Below is a small trained network, with its code and all its weights. Each question gives an input and a class and asks what happens when units are switched off, that is, made to give their printed mean instead of their output.

import numpy as np


def w(rows, s, z=0):
    codes = np.array(rows[::2]) - 128.0
    scale = np.full(codes.shape[1], s)
    scale[-1] = z or s
    return codes * scale


def f(y):
    return np.maximum(y, 0)


def log_softmax(a):
    a = a - a.max(-1, keepdims=True)
    return a - np.log(np.exp(a).sum(-1, keepdims=True))


def net(x, mask):
    res = np.array(x, float).reshape(1, 4) / 4 @ E
    y = f(res @ A[0][:, :-1].T + A[0][:, -1])
    res = res + np.where(mask, y, B[0][:, -1]) @ B[0][:, :-1]
    return log_softmax(res[-1] @ U[:, :-1].T + U[:, -1])


A, B = {}, {}
E = w([
[67,207,131,20,56,154,208,137,116,140,48],'x0',
[97,204,92,84,73,73,46,245,52,156,53],'x1',
[105,100,1,112,114,121,111,135,186,159,52],'x2',
[95,168,139,152,162,196,204,166,12,107,102],'x3',
],0.0068)
A[0] = w([
[123,183,167,66,100,126,141,148,81,119,102,110],'N1',
[127,110,160,164,150,156,167,115,67,136,163,53],'N2',
[152,93,159,143,129,107,72,107,170,117,184,88],'N3',
[149,97,157,145,132,98,70,113,193,130,181,106],'N4',
[124,179,192,93,113,130,176,148,69,130,126,92],'N5',
[144,84,177,187,160,138,126,99,136,124,211,216],'N6',
[124,124,106,156,153,153,174,137,85,132,110,136],'N7',
[131,113,139,157,145,143,166,114,94,125,157,53],'N8',
[130,123,98,122,136,141,132,119,161,120,106,206],'N9',
[125,149,91,111,106,75,17,181,111,133,101,110],'N10',
[129,116,135,124,129,130,138,101,182,126,146,255],'N11',
[130,135,121,128,114,120,83,145,131,127,101,121],'N12',
[128,101,94,104,114,131,162,79,249,134,119,87],'N13',
],0.014,0.0024)
B[0] = w([
[103,194,158,126,116,129,141,113,81,191,136,204],'N1',
[145,141,131,134,126,143,121,146,135,21,119,192],'N2',
[112,113,137,176,132,139,102,92,150,200,160,207],'N3',
[96,131,120,169,120,122,116,73,147,206,162,213],'N4',
[106,187,207,114,108,134,159,121,92,131,136,209],'N5',
[161,129,154,184,158,118,90,110,192,82,172,249],'N6',
[127,112,67,178,112,122,171,131,77,111,122,175],'N7',
[143,125,125,142,170,114,142,152,129,74,122,173],'N8',
[127,78,110,100,128,127,153,132,117,146,125,163],'N9',
[156,145,102,96,140,133,6,179,126,130,99,213],'N10',
[128,117,154,107,122,118,130,106,178,126,133,186],'N11',
[131,92,134,115,136,122,89,174,114,117,136,159],'N12',
[135,93,125,30,119,116,177,122,196,121,90,211],'N13',
],0.021,0.014)
U = w([
[51,232,227,101,62,157,191,140,42,127,122,192],'0',
[146,90,170,181,148,93,80,48,200,156,222,103],'1',
[195,139,166,173,161,147,162,151,130,3,153,38],'2',
[119,47,114,9,85,91,199,99,188,133,76,93],'3',
[142,146,87,91,109,120,13,238,86,158,86,253],'4',
[107,89,43,161,108,161,199,158,62,93,89,62],'5',
],0.0059,0.0017)

Each question gives the input, the list of numbers given to net, and the class t.
The units are the neurons (one row each of A and B). Each row of codes is followed by its name. A weight is (code - 128) times the scale printed after its matrix; where a second scale follows, it is the last column's (A, B and U).
mask holds one flag per neuron, in row order. A switched-off neuron (its flag False) gives its mean, the last column of its row in B, instead of its output. The means were averaged over made-up inputs and are rounded, as every weight is.
A unit's drop is (log p(t) with every unit on - log p(t) with that unit switched off) / (log p(t) with every unit on - log p(t) with every unit switched off).
The circuit of an input: a set's keep is (log p(t) with only the set's units on - log p(t) with every unit switched off) / (log p(t) with every unit on - log p(t) with every unit switched off). Starting from the 12 units with the biggest drops (on a tie, the unit counted first), units are removed one at a time, each time the one whose removal leaves the highest keep (on an exact tie, the one counted first), for as long as the keep stays at least 0.8.
circuit, biggest first: the units of the circuit, biggest drop first
unit that matters most: the unit with the biggest drop
top k neurons: the k neurons with the biggest drops, biggest first
drop when u is switched off: that unit's drop, to one decimal
input [-1,-8,-4,4], class 2: unit that matters most => N2
input [5,-5,-1,1], class 0: top 2 neurons => N6, N5
input [-4,-1,6,0], class 3: circuit, biggest first => N6, N13
input [0,-3,5,7], class 5: circuit, biggest first => N6, N7
input [-6,2,-6,3], class 2: top 2 neurons => N2, N8
input [-8,5,1,8], class 4: top 2 neurons => N10, N6
input [6,-7,-1,8], class 0: top 3 neurons => N5, N6, N1
input [-8,-3,3,6], class 2: top 4 neurons => N2, N8, N7, N1
input [3,7,-4,1], class 0: top 2 neurons => N5, N1
input [-3,1,1,4], class 2: drop when N10 is switched off => 0.2
input [2,2,-6,-5], class 0: drop when N6 is switched off => 0.8
input [1,5,1,-6], class 4: drop when N1 is switched off => 0.0
